How the points are linked:
from | π τ θ β δ φ
DZ | RG PG ZJ JZ GG BZ
CR | ZJ TG TP GN DL DZ
GG | ZR BP BZ RG SF MP
SM | HR ZR LT SF LL MN
SB | HS LL ZD JC RP CL
FM | DH ZS DC JT TN QZ
MS | QT CL NH MF RC GP
QZ | GN JD DH ZQ CR TP
NG | HL NH LD SZ ZS BT
GT | LL SF LQ SM JC GF
LT | RQ ZB SF MP MN HR
MQ | PG DH TG TN JZ LP
JT | NL HL BC ZS DH ZQ
MN | ZD LQ HR RQ SC SB
LL | SB GT MN HR QC SC
DH | MQ FM ZQ NL TP GN
RG | QM DZ HB BP ZR ZB
BT | DC QT HL RC JD FM
RC | BC LD GP QT DC JT
CL | MS SC HS JG LD SZ
BP | GG JZ DL DZ QM QB
QB | MP HB GG BZ LT SF
DL | BZ LP DZ ZJ QB GG
JC | QC HR GF LL HS JG
BC | JD RC ZS BT ZQ NL
GP | ZS SZ QT NG JT BC
SF | GT QM MP ZR HR RQ
HB | QB ZJ BP DL ZB QM
JZ | BP TP LP PG RG HB
MF | LD JG RP CL QT NG
HS | NH SB JG QC SZ MS
JG | MF ZD QC SC MS NH
PG | DZ MQ CR TP BP DL
LP | DL GN PG CR HB BP
ZS | FM GP BT HL NL JD
GN | LP QZ MQ TG ZJ JZ
SC | CL GF SB ZD MF RP
JD | QZ BC FM DC TG TN
QC | RP JC SC SB NH MF
MP | LQ QB ZR ZB RQ GT
TN | TP NL QZ DH PG CR
TG | CR ZQ TN QZ LP PG
RP | SZ QC CL HS NG LD
RQ | GF LT GT LQ ZD JC
SZ | GP RP MS NH HL RC
LD | RC MF SZ MS BT HL
TP | JZ TN GN MQ DZ ZJ
LQ | MN MP SM LT GF LL
HR | JC SM RQ GT SB ZD
NL | TN JT JD FM MQ TG
QM | SF RG QB GG SM LT
NH | NG HS MF RP GP QT
ZB | LT BZ QM QB LQ SM
ZR | SM GG ZB QM GT LQ
QT | BT MS NG LD BC ZS
ZD | JG MN JC GF CL HS
GF | SC RQ LL MN JG QC
ZQ | TG DC NL JD GN MQ
BZ | ZB DL RG HB MP ZR
DC | ZQ BT JT BC QZ DH
HL | JT NG RC GP FM DC
ZJ | HB CR JZ LP BZ RG

The rows follow the links: the fewer symbols apart two points are, the more alike their rows tend to be.

Here are some points, each with a row of numbers. One shown again gets a slightly different row.
JC [-29, -25, 25, 45, -34, -41, 2, -31, 40, -95, 89, -64, 29, 42, -6, 3, 17, -54, -17, -24, 16, 24, 11, 8, -13, -13, 14, -14, 17, 5, 16, 34, -6, 20, 22, 29, 3, -34]
HR [-90, 18, -17, 14, -15, -43, -42, -26, -21, -7, 44, -39, 23, 21, -26, 9, 24, -50, -42, -9, 38, 19, 32, -27, 12, -31, 72, -3, 83, -5, 5, 50, 4, -19, -4, 12, 32, -47]
BC [23, 24, -25, -22, -65, 26, -17, -6, -1, 40, -44, 22, -31, 35, -12, 0, -41, 19, -38, -55, 11, 2, 19, -6, -47, 50, -14, 14, 40, 58, -95, -2, -7, -29, 35, 47, -35, -12]
NL [67, -22, -16, -3, -5, 23, 37, 6, 80, 28, -40, -1, -37, -15, 37, -14, 12, 16, -4, -59, -47, 24, -14, 41, -35, 36, -74, -11, -18, 12, -6, -19, -9, 26, 10, 32, -35, 51]
NH [22, 7, 60, 45, -2, -52, -17, 35, -56, -31, -2, -17, -32, 32, 42, 16, -37, -54, -13, 41, 25, 4, 30, 11, -46, 25, -3, 6, -52, -15, -82, -12, -19, -14, -42, -5, -17, -32]
FM [68, -20, -7, -9, -44, 22, 16, 0, 72, 20, -45, -8, -38, 21, 35, 0, -15, -4, -17, -79, -23, 21, 10, 17, -43, 41, -58, -3, 9, 34, -49, -16, -19, -14, 17, 42, -43, 29]
LD [24, -8, 73, 26, -35, -58, -8, 41, -25, -18, 23, 16, 18, 56, 56, -18, -17, -22, -27, 45, 2, 0, 4, 51, -10, 43, -43, 7, -63, -12, -15, -32, 5, -2, -12, -55, -55, -47]
DH [32, 5, -37, -7, 36, 21, 40, 17, 50, 60, -53, 20, -18, -51, 19, -31, 40, 39, 8, -36, -59, 12, -33, 56, -22, 8, -52, 1, -23, 2, 23, -23, 0, 40, -1, 13, -27, 81]
GP [-15, 25, 20, 0, -46, -35, -2, 22, -52, 16, 24, 63, 32, 30, 16, -50, -5, 61, -40, 44, -28, -15, -29, 60, 5, 42, -29, 52, -27, 31, 10, -28, 25, 8, 50, -40, -33, -55]
JZ [31, -31, -22, -41, -25, 59, 9, -3, 58, -5, 17, -5, 66, 33, -11, 11, -14, 34, 28, 8, 31, -33, 11, 8, 61, -3, -22, -57, -16, -2, 45, -6, 18, -23, 20, -31, -61, 68]
SB [-23, -10, 26, 45, -3, -47, 30, -28, 9, -111, 87, -41, 23, 19, -8, -4, 23, -15, 8, -6, -29, 20, -17, 34, -27, -31, -4, 3, -28, 10, 40, 28, -7, 65, 38, 36, 15, -36]
SF [-35, -30, 31, 1, 29, -42, 2, -11, 26, 0, 12, -1, 1, -31, 33, -14, 62, -24, 16, 27, -44, 13, -34, -25, 41, -24, -4, 1, 27, -44, 96, -22, 9, -1, -30, -67, 62, -47]
PG [30, -19, -34, -22, -14, 56, -13, 16, 49, 29, -6, -17, 42, 34, -4, 33, -20, 2, 3, 1, 60, -26, 41, 13, 47, -2, -7, -69, -2, -13, 2, -2, 16, -39, -24, -26, -72, 87]
MF [2, 19, 55, 47, 26, -48, -12, 30, -73, -31, -5, -15, -50, 14, 35, 25, -39, -61, -7, 45, 28, 9, 28, 1, -55, 12, 7, 12, -55, -20, -74, -9, -19, 1, -40, 9, -3, -32]
CR [27, -8, -37, -16, 3, 53, -16, 19, 34, 53, -22, -21, 30, 18, -4, 24, -21, -9, -5, -4, 65, -20, 48, 18, 34, 4, 8, -60, 6, -25, -21, 5, 6, -42, -37, -9, -63, 92]
GN [13, 23, -57, -10, 38, 44, -12, 27, 0, 91, -51, -5, 4, -24, -11, 21, -12, 9, -17, -5, 43, -12, 34, 20, 5, 0, 16, -32, 5, -20, -36, 0, 11, -27, -47, 7, -36, 110]
HS [-27, 45, 24, 48, 51, -42, 11, 3, -92, -47, 19, -4, -29, -41, -13, 4, -16, -6, 15, 30, -18, 9, -10, 10, -62, -20, 30, 48, -60, 2, -29, 18, -23, 56, 9, 38, 43, -20]

Each walk starts at a row. The symbols on each line, taken left to right, move it on to the next point.
Each answer is a row, close to the row of the point it stands for.
[10, -1, 63, 18, -43, -45, -1, 35, -35, -14, 31, 35, 29, 48, 43, -29, -10, 11, -21, 55, -16, -1, -18, 57, -2, 39, -48, 20, -56, 5, 3, -37, 15, -4, 10, -57, -59, -50]
π τ β δ	[-21, 48, -18, -16, -49, -7, -16, 11, -65, 41, -8, 69, 16, 11, -21, -41, -19, 73, -43, 7, -15, -13, -24, 34, -14, 42, -9, 55, 14, 53, -33, -15, 17, -1, 54, -5, -25, -43]
π τ δ τ τ τ	[25, -3, 75, 35, -31, -58, -13, 41, -20, -27, 17, 3, -8, 49, 57, 2, -31, -47, -18, 40, 9, 6, 8, 36, -25, 38, -30, 3, -61, -19, -44, -31, 7, -14, -23, -45, -49, -50]
[-79, 12, -2, 10, 29, -44, -11, -14, -27, 17, 24, 6, 15, -35, 2, -26, 58, -6, -21, 25, -27, 12, -33, -13, 46, -39, 27, 20, 46, -28, 88, 3, 21, 11, -26, -47, 69, -54]
δ θ β τ β	[-7, -52, 40, -8, 23, -37, 2, 0, 43, -10, 6, -20, -19, -17, 43, 5, 45, -46, 31, 13, -39, 15, -21, -36, 43, -24, -7, -16, 25, -41, 78, -16, 8, -7, -42, -64, 51, -52]
φ θ φ τ	[-90, 34, -22, 12, 12, -45, -34, -21, -42, 23, 29, -1, 26, -18, -26, -13, 47, -15, -40, 25, 9, 6, -3, -21, 26, -39, 55, 16, 70, -22, 45, 26, 21, -8, -20, -13, 62, -52]
[4, 11, 48, 5, -48, -40, 2, 24, -38, -1, 22, 52, 30, 32, 31, -47, 1, 35, -32, 51, -22, -10, -27, 66, 4, 43, -43, 31, -44, 11, 18, -29, 16, 2, 32, -55, -50, -56]
δ τ θ θ π β	[-25, 40, 1, -17, -35, -15, -2, 15, -65, 30, 6, 73, 31, 17, -1, -54, -11, 70, -45, 25, -28, -16, -27, 47, -6, 37, -18, 56, -6, 42, -7, -22, 17, -4, 50, -22, -32, -50]
τ δ π δ	[15, 19, -44, -6, 56, 22, 32, 25, 25, 86, -50, 22, -9, -66, -1, -26, 41, 48, 0, -19, -44, 10, -25, 58, -11, 3, -35, 12, -22, -13, 24, -25, 5, 34, -11, 14, -16, 85]
[36, -2, 68, 42, -20, -51, -15, 37, -38, -26, 6, -12, -28, 44, 56, 11, -40, -57, -15, 41, 27, 3, 18, 25, -34, 33, -23, -7, -59, -16, -60, -27, -12, -18, -34, -26, -33, -36]
δ β φ θ	[-9, 44, -26, -22, -51, 8, -13, 2, -46, 45, -21, 62, 5, 21, -18, -30, -29, 64, -46, -2, -4, -17, -10, 23, -27, 46, -7, 55, 22, 61, -53, -9, 4, -26, 55, 28, -24, -34]
φ τ π π π β	[1, 30, -56, -4, 60, 29, 16, 29, 1, 95, -56, 24, -7, -59, -2, -17, 26, 43, -8, -12, -30, 3, -16, 49, -7, 0, -23, 6, -19, -12, 9, -16, 13, 27, -18, 10, -1, 91]
[-25, 4, 25, 47, 19, -49, 39, -25, -13, -103, 66, -25, 12, -16, -13, -12, 21, 7, 8, 7, -35, 20, -31, 27, -35, -22, 8, 30, -45, 6, 35, 23, -11, 71, 41, 33, 25, -26]
δ τ θ θ π β	[-27, 42, 25, 44, 41, -40, 24, -9, -71, -64, 34, -5, -14, -27, -16, 0, 6, 0, 5, 23, -30, 11, -27, 18, -52, -22, 17, 45, -62, 7, 0, 19, -15, 69, 20, 47, 44, -20]
π β β τ τ β	[-90, 23, -21, 18, 8, -43, -45, -19, -39, 9, 31, -17, 20, -2, -31, -3, 35, -30, -42, 8, 26, 16, 15, -26, 23, -32, 72, 10, 79, -14, 17, 38, 12, -11, -10, 5, 44, -51]
[41, 3, -17, -10, -63, 31, -4, -4, 30, 29, -49, 8, -41, 30, 0, 0, -36, 2, -37, -65, 19, 3, 28, 2, -44, 46, -20, 10, 28, 44, -97, -1, -13, -32, 27, 55, -40, -2]
β φ β	[57, -17, -9, -8, -54, 26, -1, 0, 54, 30, -41, -11, -37, 37, 18, 0, -24, -8, -20, -74, -5, 15, 17, 6, -44, 44, -39, -6, 23, 41, -81, -5, -20, -21, 14, 52, -54, 13]
φ φ π	[38, -40, -22, -29, -22, 52, -3, 0, 67, 7, 14, -13, 58, 33, -5, 18, -22, 12, 17, 5, 49, -27, 36, 15, 56, 0, -6, -62, -10, -15, 28, -3, 13, -40, -4, -31, -75, 84]
[-49, -6, 3, 25, -41, -34, -29, -37, 17, -59, 63, -58, 22, 46, -18, 11, 15, -68, -34, -18, 39, 22, 39, -26, -3, -21, 43, -13, 57, -3, -3, 49, -4, -7, 5, 33, 7, -40]
τ θ π β τ	[-61, -13, 15, 5, 35, -45, -7, -7, -7, 9, 18, 2, 8, -37, 10, -24, 63, -9, -1, 31, -38, 19, -39, -18, 45, -40, 7, 9, 35, -37, 89, -6, 24, 11, -30, -56, 66, -56]
β π φ δ	[-28, 22, 23, 44, 32, -42, 26, -10, -42, -92, 56, -11, 0, -24, -19, -16, 14, 12, 18, 11, -39, 14, -37, 23, -40, -24, 11, 40, -59, 5, 25, 19, -7, 80, 35, 39, 41, -28]
